Here is a tiny trained network, its code and every weight. The questions are about switching its units off for an input and a class, where a switched-off unit gives its printed mean instead of its output.

import numpy as np


def w(rows, s, z=0):
    codes = np.array(rows[::2]) - 128.0
    scale = np.full(codes.shape[1], s)
    scale[-1] = z or s
    return codes * scale


def norm(h):
    return h / np.sqrt((h * h).mean(-1, keepdims=True) + 1e-5)


def f(y):
    return y / 2 * (1 + np.tanh(0.7978845608 * (y + 0.044715 * y**3)))


def log_softmax(a):
    a = a - a.max(-1, keepdims=True)
    return a - np.log(np.exp(a).sum(-1, keepdims=True))


def net(x, mask):
    res = np.array(x, float).reshape(1, 4) / 4 @ E
    u = 0
    for l in range(3):
        y = f(norm(res) @ A[l][:, :-1].T + A[l][:, -1])
        res = res + np.where(mask[u : u + 11], y, B[l][:, -1]) @ B[l][:, :-1]
        u += 11
    return log_softmax(norm(res)[-1] @ U[:, :-1].T + U[:, -1])


A, B = {}, {}
E = w([
[87,83,96,42],'x0',
[63,158,255,140],'x1',
[141,65,135,119],'x2',
[59,139,102,175],'x3',
],0.0055)
A[0] = w([
[172,181,126,198,78],'L0N1',
[109,10,39,130,5],'L0N2',
[72,133,162,202,78],'L0N3',
[254,170,151,208,14],'L0N4',
[218,184,126,178,131],'L0N5',
[212,178,129,154,199],'L0N6',
[190,166,85,90,82],'L0N7',
[206,51,71,157,83],'L0N8',
[184,149,153,117,110],'L0N9',
[169,141,93,123,189],'L0N10',
[246,98,189,133,199],'L0N11',
],0.0091,0.0028)
B[0] = w([
[25,54,109,156,168],'L0N1',
[229,193,121,194,237],'L0N2',
[56,179,197,184,189],'L0N3',
[29,76,150,110,212],'L0N4',
[29,6,119,118,203],'L0N5',
[68,10,106,113,210],'L0N6',
[77,138,110,27,173],'L0N7',
[171,37,66,38,249],'L0N8',
[102,1,112,125,145],'L0N9',
[96,72,65,44,186],'L0N10',
[84,8,154,12,252],'L0N11',
],0.0062,0.0038)
A[1] = w([
[19,136,193,159,244],'L1N1',
[254,90,65,158,86],'L1N2',
[61,214,178,171,122],'L1N3',
[157,136,155,127,108],'L1N4',
[112,137,90,154,61],'L1N5',
[200,125,88,117,87],'L1N6',
[141,219,95,41,3],'L1N7',
[141,88,59,147,97],'L1N8',
[161,163,65,135,146],'L1N9',
[197,52,60,137,121],'L1N10',
[196,51,146,110,180],'L1N11',
],0.0086,0.0043)
B[1] = w([
[244,217,94,202,254],'L1N1',
[134,254,73,76,168],'L1N2',
[203,230,139,246,189],'L1N3',
[138,109,124,112,120],'L1N4',
[140,102,132,113,117],'L1N5',
[101,212,107,127,143],'L1N6',
[6,181,162,74,127],'L1N7',
[187,120,43,133,151],'L1N8',
[141,164,150,81,144],'L1N9',
[168,227,65,111,191],'L1N10',
[220,178,184,96,189],'L1N11',
],0.0063,0.0075)
A[2] = w([
[23,89,163,193,4],'L2N1',
[111,169,123,128,138],'L2N2',
[115,64,146,118,135],'L2N3',
[2,90,177,201,10],'L2N4',
[95,94,102,81,174],'L2N5',
[171,114,93,130,81],'L2N6',
[38,69,178,174,103],'L2N7',
[82,114,86,55,133],'L2N8',
[86,171,98,143,101],'L2N9',
[175,116,87,127,65],'L2N10',
[101,174,126,155,173],'L2N11',
],0.012,0.0043)
B[2] = w([
[214,86,93,185,146],'L2N1',
[91,116,190,132,164],'L2N2',
[176,162,171,111,180],'L2N3',
[254,61,70,171,158],'L2N4',
[100,182,175,191,234],'L2N5',
[83,159,85,135,152],'L2N6',
[254,150,34,128,171],'L2N7',
[52,156,164,182,254],'L2N8',
[120,93,159,95,150],'L2N9',
[94,160,78,139,156],'L2N10',
[60,73,164,139,213],'L2N11',
],0.0079,0.0039)
U = w([
[77,3,121,33,146],'0',
[72,117,55,141,3],'1',
[163,202,58,43,235],'2',
[205,105,236,52,82],'3',
[147,173,200,220,214],'4',
[27,165,189,85,61],'5',
[220,22,109,182,123],'6',
],0.019,0.0035)

Each question gives the input, the list of numbers given to net, and the class t.
The units are the neurons (one row each of A and B). Each row of codes is followed by its name. A weight is (code - 128) times the scale printed after its matrix; where a second scale follows, it is the last column's (A, B and U).
mask holds one flag per neuron, layer by layer. A switched-off neuron (its flag False) gives its mean, the last column of its row in B, instead of its output. The means were averaged over made-up inputs and are rounded, as every weight is.
A unit's drop is (log p(t) with every unit on - log p(t) with that unit switched off) / (log p(t) with every unit on - log p(t) with every unit switched off).
most important unit: the unit with the biggest drop
k most important neurons: the k neurons with the biggest drops, biggest first
k most important neurons of layer l: the k neurons of layer l with the biggest drops, biggest first
drop of u: that unit's drop, to one decimal
input [-6,0,-3,6], class 6: 4 most important neurons	L0N1, L0N5, L2N4, L1N10
input [3,-3,-5,3], class 5: most important unit	L1N1
input [1,0,-5,-2], class 5: 2 most important neurons	L0N7, L1N3
input [5,0,0,3], class 5: 2 most important neurons of layer 0	L0N8, L0N3
input [3,7,8,-1], class 4: 2 most important neurons	L0N8, L1N1
input [2,-3,-5,8], class 4: 3 most important neurons	L0N8, L0N11, L1N3
input [5,3,-8,-4], class 5: 2 most important neurons	L1N7, L0N3
input [4,1,-7,3], class 4: 2 most important neurons	L0N8, L1N3
input [-8,1,6,-4], class 6: 2 most important neurons	L2N7, L2N4
input [8,-4,-6,0], class 5: drop of L0N8	0.2
input [-2,-7,5,1], class 2: drop of L2N2	0.0
input [-2,4,5,-5], class 3: drop of L2N3	0.1
input [-4,-6,5,5], class 2: drop of L0N2	0.1
input [-3,7,-1,-8], class 3: most important unit	L0N11
